Here is a tiny trained network, its code and every weight. The questions are about switching its units off for an input and a target symbol, where a switched-off unit gives its printed mean instead of its output.

import numpy as np


def w(rows, s, z=0):
    codes = np.array(rows[::2]) - 128.0
    scale = np.full(codes.shape[1], s)
    scale[-1] = z or s
    return codes * scale


def f(y):
    return y / 2 * (1 + np.tanh(0.7978845608 * (y + 0.044715 * y**3)))


def softmax(a):
    e = np.exp(a - a.max(-1, keepdims=True))
    return e / e.sum(-1, keepdims=True)


def log_softmax(a):
    a = a - a.max(-1, keepdims=True)
    return a - np.log(np.exp(a).sum(-1, keepdims=True))


def net(x, mask):
    ids = ['Λαβδεζθμξτφψ'.index(c) for c in x.split()]
    T = len(ids)
    res = E[ids] + P[:T]
    r = res
    for j in range(3):
        rows = slice(3 * j, 3 * j + 3)
        q, k, v = (r @ M[0][rows].T for M in (Q, K, V))
        z = softmax(np.where(np.tri(T) > 0, q @ k.T / 3**0.5, -1e9)) @ v
        o = O[0][rows]
        res = res + np.where(mask[j], z, o[:, -1]) @ o[:, :-1]
    y = f(res @ A[0][:, :-1].T + A[0][:, -1])
    res = res + np.where(mask[3:15], y, B[0][:, -1]) @ B[0][:, :-1]
    return log_softmax(res[-1] @ U[:, :-1].T + U[:, -1])


Q, K, V, O, A, B = {}, {}, {}, {}, {}, {}
E = w([
[147,138,32,211,121,4],'Λ',
[26,161,160,176,116,78],'α',
[148,141,123,81,92,105],'β',
[164,163,80,64,100,28],'δ',
[160,189,102,79,80,85],'ε',
[155,133,158,218,56,123],'ζ',
[112,248,50,77,90,43],'θ',
[136,190,86,66,21,101],'μ',
[89,86,70,161,46,134],'ξ',
[132,225,121,106,151,73],'τ',
[118,162,44,189,116,145],'φ',
[121,255,120,230,99,66],'ψ',
],0.0086)
P = w([
[189,82,201,55,195,202],'0',
[168,73,111,75,89,119],'1',
[150,70,110,108,96,131],'2',
[126,76,103,128,88,129],'3',
[99,73,106,155,100,145],'4',
[80,75,82,173,63,136],'5',
[56,94,85,199,66,145],'6',
[39,82,72,214,54,135],'7',
[7,79,66,254,56,132],'8',
],0.0052)
Q[0] = w([
[122,142,127,155,154,180],'head 0',
[140,159,154,146,177,164],'head 0',
[129,133,94,114,159,190],'head 0',
[147,134,123,115,164,161],'head 1',
[97,140,65,142,1,73],'head 1',
[127,138,65,193,59,50],'head 1',
[104,182,110,134,69,66],'head 2',
[159,133,141,150,151,136],'head 2',
[126,192,34,161,23,30],'head 2',
],0.062)
K[0] = w([
[172,166,117,85,130,165],'head 0',
[173,144,149,28,149,107],'head 0',
[151,198,80,116,100,137],'head 0',
[115,138,143,135,102,110],'head 1',
[154,140,145,131,235,254],'head 1',
[212,86,181,93,210,146],'head 1',
[82,110,116,201,133,121],'head 2',
[164,138,123,127,134,122],'head 2',
[93,101,98,254,120,153],'head 2',
],0.046)
V[0] = w([
[123,117,131,135,140,125],'head 0',
[159,67,176,172,144,106],'head 0',
[119,170,95,110,123,137],'head 0',
[135,122,34,63,59,82],'head 1',
[120,208,53,208,47,209],'head 1',
[137,11,146,128,54,172],'head 1',
[57,75,56,114,252,64],'head 2',
[64,110,207,99,111,56],'head 2',
[164,226,142,198,158,42],'head 2',
],0.019)
O[0] = w([
[132,133,123,127,125,142,128],'head 0',
[149,78,129,131,125,173,114],'head 0',
[117,161,132,124,125,93,136],'head 0',
[125,89,156,83,78,12,168],'head 1',
[138,1,106,178,85,160,54],'head 1',
[145,193,99,184,26,126,42],'head 1',
[183,156,72,25,106,130,119],'head 2',
[117,135,213,72,76,189,142],'head 2',
[215,127,173,144,156,127,255],'head 2',
],0.015,0.0042)
A[0] = w([
[1,129,104,114,100,140,80],'neuron 0',
[151,160,102,187,36,184,51],'neuron 1',
[61,126,63,103,90,152,87],'neuron 2',
[135,60,110,105,171,203,12],'neuron 3',
[145,125,112,166,63,125,15],'neuron 4',
[68,164,114,161,161,183,51],'neuron 5',
[139,196,87,175,143,240,84],'neuron 6',
[134,217,92,179,109,146,127],'neuron 7',
[125,84,152,174,134,134,53],'neuron 8',
[111,115,58,146,136,141,53],'neuron 9',
[60,129,193,166,132,136,115],'neuron 10',
[68,162,114,143,96,172,107],'neuron 11',
],0.0083,0.011)
B[0] = w([
[224,99,197,101,167,66,212],'neuron 0',
[33,179,119,171,225,115,229],'neuron 1',
[84,91,177,126,191,132,190],'neuron 2',
[158,239,200,176,89,52,166],'neuron 3',
[169,136,218,119,166,101,173],'neuron 4',
[175,97,104,105,173,146,165],'neuron 5',
[187,153,88,132,92,3,212],'neuron 6',
[94,79,151,62,91,186,255],'neuron 7',
[110,121,110,64,169,77,167],'neuron 8',
[164,168,148,175,145,70,156],'neuron 9',
[178,97,89,109,84,171,222],'neuron 10',
[128,63,103,69,83,123,190],'neuron 11',
],0.012,0.0054)
U = w([
[156,132,127,115,114,125,245],'Λ',
[141,146,128,113,103,115,184],'α',
[235,137,76,80,104,141,93],'β',
[171,112,140,138,4,50,49],'δ',
[146,63,97,164,96,184,183],'ε',
[105,156,38,139,121,100,134],'ζ',
[138,155,127,90,193,174,80],'θ',
[87,164,148,146,116,127,114],'μ',
[134,153,150,70,58,182,153],'ξ',
[129,72,142,77,138,88,62],'τ',
[140,193,151,98,118,55,17],'φ',
[199,157,187,174,129,122,87],'ψ',
],0.0043,0.011)

Each question gives the input, a string of symbols that net reads in full, and the target symbol t.
The units are the heads (3 rows each of Q, K, V and O) and the neurons (one row each of A and B). Each row of codes is followed by its name. A weight is (code - 128) times the scale printed after its matrix; where a second scale follows, it is the last column's (O, A, B and U).
mask holds one flag per unit, heads first, then neurons. A switched-off unit (its flag False) gives its mean, the last column of its rows in O or B, instead of its output. The means were averaged over made-up inputs and are rounded, as every weight is.
A unit's drop is (log p(t) with every unit on - log p(t) with that unit switched off) / (log p(t) with every unit on - log p(t) with every unit switched off).
The circuit of an input: a set's keep is (log p(t) with only the set's units on - log p(t) with every unit switched off) / (log p(t) with every unit on - log p(t) with every unit switched off). Starting from the 12 units with the biggest drops (on a tie, the unit counted first), units are removed one at a time, each time the one whose removal leaves the highest keep (on an exact tie, the one counted first), for as long as the keep stays at least 0.8.
circuit, biggest first: the units of the circuit, biggest drop first
top k neurons: the k neurons with the biggest drops, biggest first
which heads matter: for each layer, one digit per head in row order, 1 if its drop is at least 0.15 and else 0, layers parted by /
drop of u: that unit's drop, to one decimal
input Λ ψ ξ φ α δ τ μ Λ, target β: circuit, biggest first => head 2
input β ε δ φ ξ φ α τ, target ξ: which heads matter => 011
input α μ δ ξ δ Λ δ, target β: top 2 neurons => neuron 6; neuron 1
input Λ Λ α τ τ δ β μ μ, target ξ: which heads matter => 001
input Λ φ ξ τ ξ, target τ: top 2 neurons => neuron 0; neuron 2
input α μ Λ, target β: top 2 neurons => neuron 6; neuron 1
input ψ μ μ, target ψ: circuit, biggest first => neuron 3; head 2; head 1
input ψ ε θ, target ψ: circuit, biggest first => neuron 3; head 2; head 1
input φ φ α θ ε μ ψ Λ ζ, target ε: which heads matter => 001
input ζ φ δ μ δ, target ζ: which heads matter => 011
input β α α θ δ, target ξ: which heads matter => 011
input α φ Λ θ, target β: top 2 neurons => neuron 6; neuron 1
input ξ α τ θ θ, target ξ: which heads matter => 001
input δ φ Λ ε μ δ ψ, target ψ: circuit, biggest first => head 2
input θ δ ψ τ δ ξ, target τ: which heads matter => 011
input β ξ ε ξ Λ μ φ μ α, target ξ: drop of neuron 8 => 0.0
input θ μ β δ, target τ: drop of neuron 2 => -0.1
input ψ ζ δ ψ, target ψ: drop of neuron 3 => 0.7
input ψ Λ Λ, target ψ: drop of neuron 8 => 0.0
input θ ζ θ, target τ: circuit, biggest first => head 1
input ζ ψ ε μ μ ζ, target ζ: circuit, biggest first => neuron 1; head 1
